Below are the code and all the weights of a small trained network. Each question names an input and a target symbol and asks about switching units off, where a switched-off unit gives its printed mean instead of its output.

import numpy as np


def w(rows, s, z=0):
    codes = np.array(rows[::2]) - 128.0
    scale = np.full(codes.shape[1], s)
    scale[-1] = z or s
    return codes * scale


def norm(h):
    return h / np.sqrt((h * h).mean(-1, keepdims=True) + 1e-5)


def f(y):
    return y / 2 * (1 + np.tanh(0.7978845608 * (y + 0.044715 * y**3)))


def softmax(a):
    e = np.exp(a - a.max(-1, keepdims=True))
    return e / e.sum(-1, keepdims=True)


def log_softmax(a):
    a = a - a.max(-1, keepdims=True)
    return a - np.log(np.exp(a).sum(-1, keepdims=True))


def net(x, mask):
    ids = ['ΘΛΣαβγεζμξτψω'.index(c) for c in x.split()]
    T = len(ids)
    res = E[ids] + P[:T]
    u = 0
    for l in range(2):
        r = norm(res)
        for j in range(2):
            rows = slice(2 * j, 2 * j + 2)
            q, k, v = (r @ M[l][rows].T for M in (Q, K, V))
            z = softmax(np.where(np.tri(T) > 0, q @ k.T / 2**0.5, -1e9)) @ v
            o = O[l][rows]
            res = res + np.where(mask[u + j], z, o[:, -1]) @ o[:, :-1]
        u += 2
        y = f(norm(res) @ A[l][:, :-1].T + A[l][:, -1])
        res = res + np.where(mask[u : u + 4], y, B[l][:, -1]) @ B[l][:, :-1]
        u += 4
    return log_softmax(norm(res)[-1] @ U[:, :-1].T + U[:, -1])


Q, K, V, O, A, B = {}, {}, {}, {}, {}, {}
E = w([
[176,76,149],'Θ',
[175,138,157],'Λ',
[204,144,227],'Σ',
[178,74,135],'α',
[169,136,126],'β',
[88,136,33],'γ',
[107,74,160],'ε',
[141,180,239],'ζ',
[180,5,146],'μ',
[150,100,130],'ξ',
[75,61,117],'τ',
[205,162,108],'ψ',
[57,21,150],'ω',
],0.022)
P = w([
[131,145,119],'0',
[175,99,182],'1',
[99,112,170],'2',
[127,139,117],'3',
[181,64,143],'4',
[105,107,160],'5',
[130,141,115],'6',
[186,53,137],'7',
[108,105,155],'8',
[132,137,112],'9',
[252,69,200],'10',
[108,103,155],'11',
],0.023)
Q[0] = w([
[108,129,116],'0.h1',
[254,121,229],'0.h1',
[161,234,102],'0.h2',
[74,181,123],'0.h2',
],0.051)
K[0] = w([
[126,114,131],'0.h1',
[144,254,105],'0.h1',
[157,222,158],'0.h2',
[104,169,154],'0.h2',
],0.057)
V[0] = w([
[134,243,113],'0.h1',
[136,156,131],'0.h1',
[116,65,115],'0.h2',
[1,83,110],'0.h2',
],0.0071)
O[0] = w([
[248,193,72,140],'0.h1',
[146,128,110,141],'0.h1',
[41,79,162,253],'0.h2',
[31,94,201,157],'0.h2',
],0.013,0.0025)
A[0] = w([
[79,132,53,253],'0.n1',
[43,180,2,8],'0.n2',
[114,134,178,190],'0.n3',
[186,48,182,150],'0.n4',
],0.038,0.0044)
B[0] = w([
[63,140,151,164],'0.n1',
[137,254,139,162],'0.n2',
[148,97,104,170],'0.n3',
[225,72,137,250],'0.n4',
],0.07,0.024)
Q[1] = w([
[1,183,111],'1.h1',
[180,111,151],'1.h1',
[129,119,219],'1.h2',
[101,92,87],'1.h2',
],0.057)
K[1] = w([
[29,254,138],'1.h1',
[146,95,99],'1.h1',
[112,109,248],'1.h2',
[87,111,76],'1.h2',
],0.042)
V[1] = w([
[127,126,145],'1.h1',
[141,134,102],'1.h1',
[167,148,182],'1.h2',
[139,192,253],'1.h2',
],0.03)
O[1] = w([
[138,125,135,139],'1.h1',
[141,110,92,151],'1.h1',
[75,146,232,254],'1.h2',
[89,47,255,196],'1.h2',
],0.017,0.0055)
A[1] = w([
[62,198,93,160],'1.n1',
[1,85,106,246],'1.n2',
[135,71,63,113],'1.n3',
[56,182,113,1],'1.n4',
],0.035,0.0072)
B[1] = w([
[158,42,129,206],'1.n1',
[70,170,35,210],'1.n2',
[71,123,175,255],'1.n3',
[1,146,206,178],'1.n4',
],0.048,0.011)
U = w([
[134,139,130,177],'Θ',
[158,195,68,213],'Λ',
[128,119,126,137],'Σ',
[116,110,186,132],'α',
[153,210,179,169],'β',
[95,61,65,104],'γ',
[147,138,34,129],'ε',
[142,110,14,105],'ζ',
[124,136,21,146],'μ',
[87,52,151,28],'ξ',
[138,153,253,7],'τ',
[150,168,155,132],'ψ',
[123,137,134,175],'ω',
],0.032,0.013)

Each question gives the input, a string of symbols that net reads in full, and the target symbol t.
The units are the heads (2 rows each of Q, K, V and O) and the neurons (one row each of A and B). Each row of codes is followed by its name. A weight is (code - 128) times the scale printed after its matrix; where a second scale follows, it is the last column's (O, A, B and U).
mask holds one flag per unit, layer by layer, with each layer's heads first. A switched-off unit (its flag False) gives its mean, the last column of its rows in O or B, instead of its output. The means were averaged over made-up inputs and are rounded, as every weight is.
A unit's drop is (log p(t) with every unit on - log p(t) with that unit switched off) / (log p(t) with every unit on - log p(t) with every unit switched off).
The circuit of an input: a set's keep is (log p(t) with only the set's units on - log p(t) with every unit switched off) / (log p(t) with every unit on - log p(t) with every unit switched off). Starting from all 12 units, units are removed one at a time, each time the one whose removal leaves the highest keep (on an exact tie, the one counted first), for as long as the keep stays at least 0.8.
units of the circuit, in order: the units of the circuit, biggest drop first
unit that matters most: the unit with the biggest drop
top k neurons: the k neurons with the biggest drops, biggest first
top k neurons in layer l: the k neurons of layer l with the biggest drops, biggest first
which heads matter: for each layer, one digit per head in row order, 1 if its drop is at least 0.15 and else 0, layers parted by /
drop of u: that unit's drop, to one decimal
input ζ Θ τ ψ ξ ψ, target Λ: top 2 neurons in layer 1 : 1.n4; 1.n1
input τ ζ β, target γ: which heads matter : 01 / 01
input ψ Λ γ α β ψ Λ, target Λ: units of the circuit, in order : 0.n4; 0.h2; 1.n3
input α ψ Λ τ ζ ε, target γ: top 4 neurons : 0.n2; 0.n3; 0.n4; 1.n3
input γ γ ω, target ξ: top 2 neurons : 0.n2; 0.n4
input Λ ξ β γ α τ Λ, target Λ: which heads matter : 01 / 01
input τ Σ ε, target γ: units of the circuit, in order : 0.n2; 1.h2; 0.h2; 0.n4
input ζ Λ ω, target ξ: top 3 neurons : 0.n2; 1.n3; 0.n4
input ε γ μ μ τ ξ ψ, target ζ: units of the circuit, in order : 0.n2; 0.n4; 1.h2
input γ γ β Λ ξ Λ ε, target ξ: which heads matter : 11 / 00
input τ γ ζ ζ μ α ξ γ τ, target γ: unit that matters most : 0.n4
input τ β ξ ε, target ξ: top 4 neurons : 1.n3; 0.n4; 0.n2; 1.n2
input τ ξ ψ, target Λ: top 4 neurons : 0.n1; 0.n2; 1.n3; 1.n4
input β ω Θ μ Λ ψ Θ ω ζ β, target ζ: top 4 neurons : 0.n2; 0.n1; 0.n4; 1.n1
input β ψ ψ τ, target μ: top neuron : 0.n4
input γ β β τ, target μ: drop of 1.n2 : 0.6
input Σ μ ζ γ, target β: drop of 0.h1 : 0.0
input γ γ β α γ ζ Σ γ Λ α Θ τ, target γ: drop of 0.n4 : 1.1
